Here is a tiny trained network, its code and every weight. The questions are about switching its units off for an input and a target symbol, where a switched-off unit gives its printed mean instead of its output.

import numpy as np


def w(rows, s, z=0):
    codes = np.array(rows[::2]) - 128.0
    scale = np.full(codes.shape[1], s)
    scale[-1] = z or s
    return codes * scale


def norm(h):
    return h / np.sqrt((h * h).mean(-1, keepdims=True) + 1e-5)


def f(y):
    return np.maximum(y, 0)


def softmax(a):
    e = np.exp(a - a.max(-1, keepdims=True))
    return e / e.sum(-1, keepdims=True)


def log_softmax(a):
    a = a - a.max(-1, keepdims=True)
    return a - np.log(np.exp(a).sum(-1, keepdims=True))


def net(x, mask):
    ids = ['αβγδεζηλμξπστφψω'.index(c) for c in x.split()]
    T = len(ids)
    res = E[ids] + P[:T]
    q, k, v = (norm(res) @ M[0].T for M in (Q, K, V))
    z = softmax(np.where(np.tri(T) > 0, q @ k.T / 4**0.5, -1e9)) @ v
    res = res + np.where(mask[0], z, O[0][:, -1]) @ O[0][:, :-1]
    y = f(norm(res) @ A[0][:, :-1].T + A[0][:, -1])
    res = res + np.where(mask[1:17], y, B[0][:, -1]) @ B[0][:, :-1]
    return log_softmax(norm(res)[-1] @ U[:, :-1].T + U[:, -1])


Q, K, V, O, A, B = {}, {}, {}, {}, {}, {}
E = w([
[163,115,88,140],'α',
[140,123,142,150],'β',
[162,114,150,158],'γ',
[155,106,159,152],'δ',
[154,114,100,138],'ε',
[142,120,137,150],'ζ',
[133,103,167,153],'η',
[212,158,138,21],'λ',
[164,118,126,151],'μ',
[156,102,147,144],'ξ',
[122,108,93,156],'π',
[84,40,194,26],'σ',
[121,108,81,155],'τ',
[253,199,93,139],'φ',
[140,109,108,155],'ψ',
[142,96,150,151],'ω',
],0.022)
P = w([
[2,206,202,105],'0',
[118,12,144,115],'1',
[122,27,107,119],'2',
[119,36,102,119],'3',
[140,37,111,106],'4',
[122,46,110,97],'5',
[142,45,132,105],'6',
[151,46,130,94],'7',
[147,40,135,95],'8',
[149,50,135,90],'9',
],0.0065)
Q[0] = w([
[77,248,110,108],'H0',
[160,118,161,83],'H0',
[133,47,124,154],'H0',
[174,125,149,126],'H0',
],0.017)
K[0] = w([
[233,13,121,151],'H0',
[93,83,57,74],'H0',
[37,247,123,128],'H0',
[134,112,169,150],'H0',
],0.012)
V[0] = w([
[246,233,61,197],'H0',
[222,162,140,183],'H0',
[242,246,199,134],'H0',
[74,150,60,60],'H0',
],0.011)
O[0] = w([
[198,169,187,249,149],'H0',
[200,78,144,162,4],'H0',
[147,63,138,191,150],'H0',
[108,230,169,155,197],'H0',
],0.015,0.0013)
A[0] = w([
[159,94,57,120,28],'N0',
[122,206,110,118,149],'N1',
[191,115,139,172,137],'N2',
[97,94,157,193,150],'N3',
[119,179,147,176,44],'N4',
[176,120,187,68,2],'N5',
[215,175,26,115,152],'N6',
[123,199,189,187,59],'N7',
[177,211,198,129,208],'N8',
[156,68,161,146,187],'N9',
[31,84,85,69,118],'N10',
[189,127,162,89,135],'N11',
[143,128,73,250,248],'N12',
[63,103,120,76,121],'N13',
[144,33,111,73,47],'N14',
[145,97,110,143,192],'N15',
],0.017,0.0043)
B[0] = w([
[149,188,173,137,165],'N0',
[134,108,100,171,224],'N1',
[112,99,143,95,189],'N2',
[192,118,106,86,166],'N3',
[130,133,84,125,179],'N4',
[111,150,121,6,143],'N5',
[124,116,211,140,186],'N6',
[116,166,62,125,214],'N7',
[105,96,117,111,250],'N8',
[100,173,82,107,200],'N9',
[156,137,165,141,207],'N10',
[129,139,117,103,159],'N11',
[147,131,159,62,213],'N12',
[177,97,194,178,181],'N13',
[72,181,94,156,207],'N14',
[101,142,139,169,176],'N15',
],0.015,0.011)
U = w([
[200,110,117,211,166],'α',
[169,157,199,151,236],'β',
[98,113,114,181,132],'γ',
[174,88,107,126,143],'δ',
[73,108,167,112,187],'ε',
[75,95,134,174,138],'ζ',
[76,87,166,84,145],'η',
[74,152,101,3,3],'λ',
[96,210,160,91,121],'μ',
[112,182,158,92,156],'ξ',
[126,48,28,82,58],'π',
[174,119,131,32,176],'σ',
[89,220,31,123,107],'τ',
[110,168,150,184,130],'φ',
[215,228,99,104,106],'ψ',
[109,173,155,196,133],'ω',
],0.015,0.0043)

Each question gives the input, a string of symbols that net reads in full, and the target symbol t.
The units are the heads (4 rows each of Q, K, V and O) and the neurons (one row each of A and B). Each row of codes is followed by its name. A weight is (code - 128) times the scale printed after its matrix; where a second scale follows, it is the last column's (O, A, B and U).
mask holds one flag per unit, heads first, then neurons. A switched-off unit (its flag False) gives its mean, the last column of its rows in O or B, instead of its output. The means were averaged over made-up inputs and are rounded, as every weight is.
A unit's drop is (log p(t) with every unit on - log p(t) with that unit switched off) / (log p(t) with every unit on - log p(t) with every unit switched off).
The circuit of an input: a set's keep is (log p(t) with only the set's units on - log p(t) with every unit switched off) / (log p(t) with every unit on - log p(t) with every unit switched off). Starting from the 12 units with the biggest drops (on a tie, the unit counted first), units are removed one at a time, each time the one whose removal leaves the highest keep (on an exact tie, the one counted first), for as long as the keep stays at least 0.8.
circuit, biggest first: the units of the circuit, biggest drop first
most important unit: the unit with the biggest drop
top k neurons: the k neurons with the biggest drops, biggest first
drop when u is switched off: that unit's drop, to one decimal
input γ γ ψ λ ζ β τ ε ε τ, target π: circuit, biggest first	[H0; N9]
input ξ γ α γ φ σ η τ, target ζ: top 2 neurons	[N14; N13]
input λ ω ε ε α λ ε ε, target σ: circuit, biggest first	[H0; N12; N9]
input ε σ ε φ, target β: top neuron	[N6]
input τ ε η, target μ: circuit, biggest first	[H0; N13]
input γ ω μ, target π: circuit, biggest first	[H0; N9]
input ψ α γ γ β γ ξ λ ω, target β: top 2 neurons	[N13; N10]
input ω φ ζ σ ε ε ε ε ε γ, target η: circuit, biggest first	[H0; N13; N7]
input γ ε γ γ μ ψ ε μ β ε, target π: top 3 neurons	[N14; N9; N7]
input α ε γ ε ε γ φ τ, target ψ: top 2 neurons	[N12; N7]
input ξ λ η ε ψ φ ε ε, target ζ: top 2 neurons	[N14; N13]
input ψ φ ε φ φ α η, target β: top 3 neurons	[N13; N10; N8]
input ω ω ψ σ ψ, target η: top 2 neurons	[N13; N10]
input λ μ ε ζ, target σ: most important unit	N12
input ξ α γ, target ζ: top 3 neurons	[N14; N13; N7]
input γ φ ε φ γ ε ε ε ξ ε, target π: top 2 neurons	[N14; N9]
input α ζ ξ γ, target ψ: top 2 neurons	[N7; N12]
input ε α φ ω, target τ: drop when N11 is switched off	0.0
input τ ε φ ε λ γ ε ε ε ψ, target μ: drop when H0 is switched off	0.1
input ε ε ζ γ α ε ω, target τ: drop when H0 is switched off	0.2
input ε ε ε ε λ η, target τ: drop when H0 is switched off	0.3
input λ γ γ, target σ: most important unit	N12
